Below is a small trained network, with its code and all its weights. Each question gives an input and a target symbol and asks what happens when units are switched off, that is, made to give their printed mean instead of their output.

import numpy as np


def w(rows, s, z=0):
    codes = np.array(rows[::2]) - 128.0
    scale = np.full(codes.shape[1], s)
    scale[-1] = z or s
    return codes * scale


def f(y):
    return y / 2 * (1 + np.tanh(0.7978845608 * (y + 0.044715 * y**3)))


def softmax(a):
    e = np.exp(a - a.max(-1, keepdims=True))
    return e / e.sum(-1, keepdims=True)


def log_softmax(a):
    a = a - a.max(-1, keepdims=True)
    return a - np.log(np.exp(a).sum(-1, keepdims=True))


def net(x, mask):
    ids = ['Φβεηθμ'.index(c) for c in x.split()]
    T = len(ids)
    res = E[ids] + P[:T]
    r = res
    for j in range(3):
        rows = slice(2 * j, 2 * j + 2)
        q, k, v = (r @ M[0][rows].T for M in (Q, K, V))
        z = softmax(np.where(np.tri(T) > 0, q @ k.T / 2**0.5, -1e9)) @ v
        o = O[0][rows]
        res = res + np.where(mask[j], z, o[:, -1]) @ o[:, :-1]
    y = f(res @ A[0][:, :-1].T + A[0][:, -1])
    res = res + np.where(mask[3:27], y, B[0][:, -1]) @ B[0][:, :-1]
    return log_softmax(res[-1] @ U[:, :-1].T + U[:, -1])


Q, K, V, O, A, B = {}, {}, {}, {}, {}, {}
E = w([
[105,203,148,105,214,124,102],'Φ',
[60,94,144,170,169,148,244],'β',
[131,188,213,208,95,134,78],'ε',
[87,112,116,185,1,64,129],'η',
[119,138,74,46,93,66,186],'θ',
[160,179,195,95,54,145,132],'μ',
],0.0098)
P = w([
[182,51,76,128,152,162,76],'0',
[119,201,121,177,49,254,174],'1',
[70,205,79,128,116,111,180],'2',
[20,100,160,91,155,102,118],'3',
[114,166,178,149,124,183,161],'4',
[124,219,118,158,177,145,208],'5',
],0.008)
Q[0] = w([
[188,2,154,108,149,138,69],'head 0',
[218,179,15,191,131,175,153],'head 0',
[249,94,97,145,176,132,131],'head 1',
[114,238,107,135,104,171,186],'head 1',
[65,124,204,63,101,108,116],'head 2',
[111,247,129,120,141,86,159],'head 2',
],0.0081)
K[0] = w([
[91,255,129,149,90,167,152],'head 0',
[75,126,185,65,172,5,137],'head 0',
[49,197,142,100,138,71,163],'head 1',
[163,27,104,117,190,41,77],'head 1',
[199,95,81,90,100,231,93],'head 2',
[197,87,176,66,189,73,53],'head 2',
],0.0077)
V[0] = w([
[201,168,171,1,121,142,172],'head 0',
[178,191,185,155,1,91,20],'head 0',
[179,205,201,171,186,169,40],'head 1',
[127,176,39,14,165,21,90],'head 1',
[174,28,109,134,22,163,151],'head 2',
[180,155,161,55,91,194,193],'head 2',
],0.0082)
O[0] = w([
[147,64,115,254,184,74,93,38],'head 0',
[131,199,26,181,169,204,202,103],'head 0',
[181,20,89,127,98,176,157,91],'head 1',
[12,97,109,214,126,188,93,4],'head 1',
[111,210,96,121,217,38,108,175],'head 2',
[152,84,143,219,200,7,135,141],'head 2',
],0.0087,0.0036)
A[0] = w([
[113,70,34,140,79,115,149,54],'neuron 0',
[114,112,99,51,69,121,171,177],'neuron 1',
[103,98,5,209,161,192,164,1],'neuron 2',
[94,79,138,79,156,139,214,104],'neuron 3',
[160,161,120,38,125,111,167,143],'neuron 4',
[123,128,168,134,136,181,139,90],'neuron 5',
[195,94,79,44,99,109,138,154],'neuron 6',
[147,157,144,199,217,103,158,132],'neuron 7',
[154,176,200,177,122,142,72,130],'neuron 8',
[169,79,78,161,93,45,52,72],'neuron 9',
[112,117,139,109,165,204,80,78],'neuron 10',
[64,91,94,185,164,146,192,84],'neuron 11',
[139,74,131,204,34,103,159,134],'neuron 12',
[20,90,94,63,94,128,129,141],'neuron 13',
[142,140,107,129,156,213,72,84],'neuron 14',
[152,60,55,166,172,101,76,154],'neuron 15',
[163,95,152,206,173,90,127,162],'neuron 16',
[2,166,187,240,147,124,33,99],'neuron 17',
[136,30,91,155,36,84,130,143],'neuron 18',
[193,90,153,124,99,108,104,117],'neuron 19',
[77,30,137,121,73,212,86,216],'neuron 20',
[156,105,109,112,107,105,3,121],'neuron 21',
[114,108,97,35,213,144,115,87],'neuron 22',
[180,137,116,119,112,102,53,163],'neuron 23',
],0.007,0.0062)
B[0] = w([
[152,73,136,198,147,114,119,119],'neuron 0',
[153,141,164,167,147,168,65,236],'neuron 1',
[156,30,201,37,151,91,2,133],'neuron 2',
[152,180,131,120,81,150,25,155],'neuron 3',
[197,134,128,154,111,123,68,253],'neuron 4',
[126,161,132,114,153,99,107,122],'neuron 5',
[128,94,101,52,208,207,74,183],'neuron 6',
[206,120,110,150,109,70,133,166],'neuron 7',
[149,89,74,87,171,124,137,159],'neuron 8',
[107,106,100,20,155,174,106,119],'neuron 9',
[143,167,144,156,111,87,147,111],'neuron 10',
[203,164,39,88,173,191,85,138],'neuron 11',
[163,67,90,45,222,136,75,148],'neuron 12',
[83,204,184,194,78,180,150,170],'neuron 13',
[114,159,159,144,133,45,156,120],'neuron 14',
[91,94,120,127,96,202,153,129],'neuron 15',
[156,66,142,156,88,102,114,146],'neuron 16',
[82,121,84,8,167,157,175,173],'neuron 17',
[173,107,92,116,201,195,54,141],'neuron 18',
[100,101,105,119,136,164,94,135],'neuron 19',
[111,155,140,201,107,170,115,164],'neuron 20',
[213,67,52,42,186,183,161,129],'neuron 21',
[176,216,91,130,119,93,84,130],'neuron 22',
[136,147,103,86,155,173,125,148],'neuron 23',
],0.0064,0.006)
U = w([
[70,79,182,227,71,163,133,126],'Φ',
[144,109,252,70,110,49,80,46],'β',
[201,149,66,64,204,175,116,251],'ε',
[109,243,167,214,83,86,175,142],'η',
[31,94,118,87,172,105,208,47],'θ',
[202,82,106,235,190,2,155,101],'μ',
],0.004,0.0032)

Each question gives the input, a string of symbols that net reads in full, and the target symbol t.
The units are the heads (2 rows each of Q, K, V and O) and the neurons (one row each of A and B). Each row of codes is followed by its name. A weight is (code - 128) times the scale printed after its matrix; where a second scale follows, it is the last column's (O, A, B and U).
mask holds one flag per unit, heads first, then neurons. A switched-off unit (its flag False) gives its mean, the last column of its rows in O or B, instead of its output. The means were averaged over made-up inputs and are rounded, as every weight is.
A unit's drop is (log p(t) with every unit on - log p(t) with that unit switched off) / (log p(t) with every unit on - log p(t) with every unit switched off).
The circuit of an input: a set's keep is (log p(t) with only the set's units on - log p(t) with every unit switched off) / (log p(t) with every unit on - log p(t) with every unit switched off). Starting from the 12 units with the biggest drops (on a tie, the unit counted first), units are removed one at a time, each time the one whose removal leaves the highest keep (on an exact tie, the one counted first), for as long as the keep stays at least 0.8.
units of the circuit, in order: the units of the circuit, biggest drop first
unit that matters most: the unit with the biggest drop
k most important neurons: the k neurons with the biggest drops, biggest first
heads that matter: for each layer, one digit per head in row order, 1 if its drop is at least 0.15 and else 0, layers parted by /
drop when u is switched off: that unit's drop, to one decimal
input η Φ β, target η: unit that matters most	head 1
input μ η μ θ η, target μ: units of the circuit, in order	head 0; head 2; neuron 7
input θ ε β, target θ: units of the circuit, in order	head 1; neuron 17
input θ μ Φ, target θ: units of the circuit, in order	head 1; neuron 17; neuron 4
input μ β ε, target μ: units of the circuit, in order	head 0; head 2; neuron 7
input Φ θ β, target Φ: units of the circuit, in order	head 1; head 2; neuron 20
input β η β β, target η: heads that matter	000
input θ η η, target θ: units of the circuit, in order	neuron 17; head 1; neuron 4
input β Φ η, target β: heads that matter	110
input θ θ θ θ ε θ, target θ: heads that matter	110
input Φ η η, target Φ: 2 most important neurons	neuron 20; neuron 13
input θ Φ μ θ η, target θ: 2 most important neurons	neuron 17; neuron 4
input β μ η β, target μ: heads that matter	111
input η β η θ, target η: heads that matter	010
input ε ε ε β, target ε: heads that matter	110
input ε ε η η, target ε: most important neuron	neuron 6
input β β μ Φ β, target β: drop when head 1 is switched off	0.2
input β η η, target β: drop when head 0 is switched off	0.9
input β η μ, target β: drop when neuron 5 is switched off	0.0
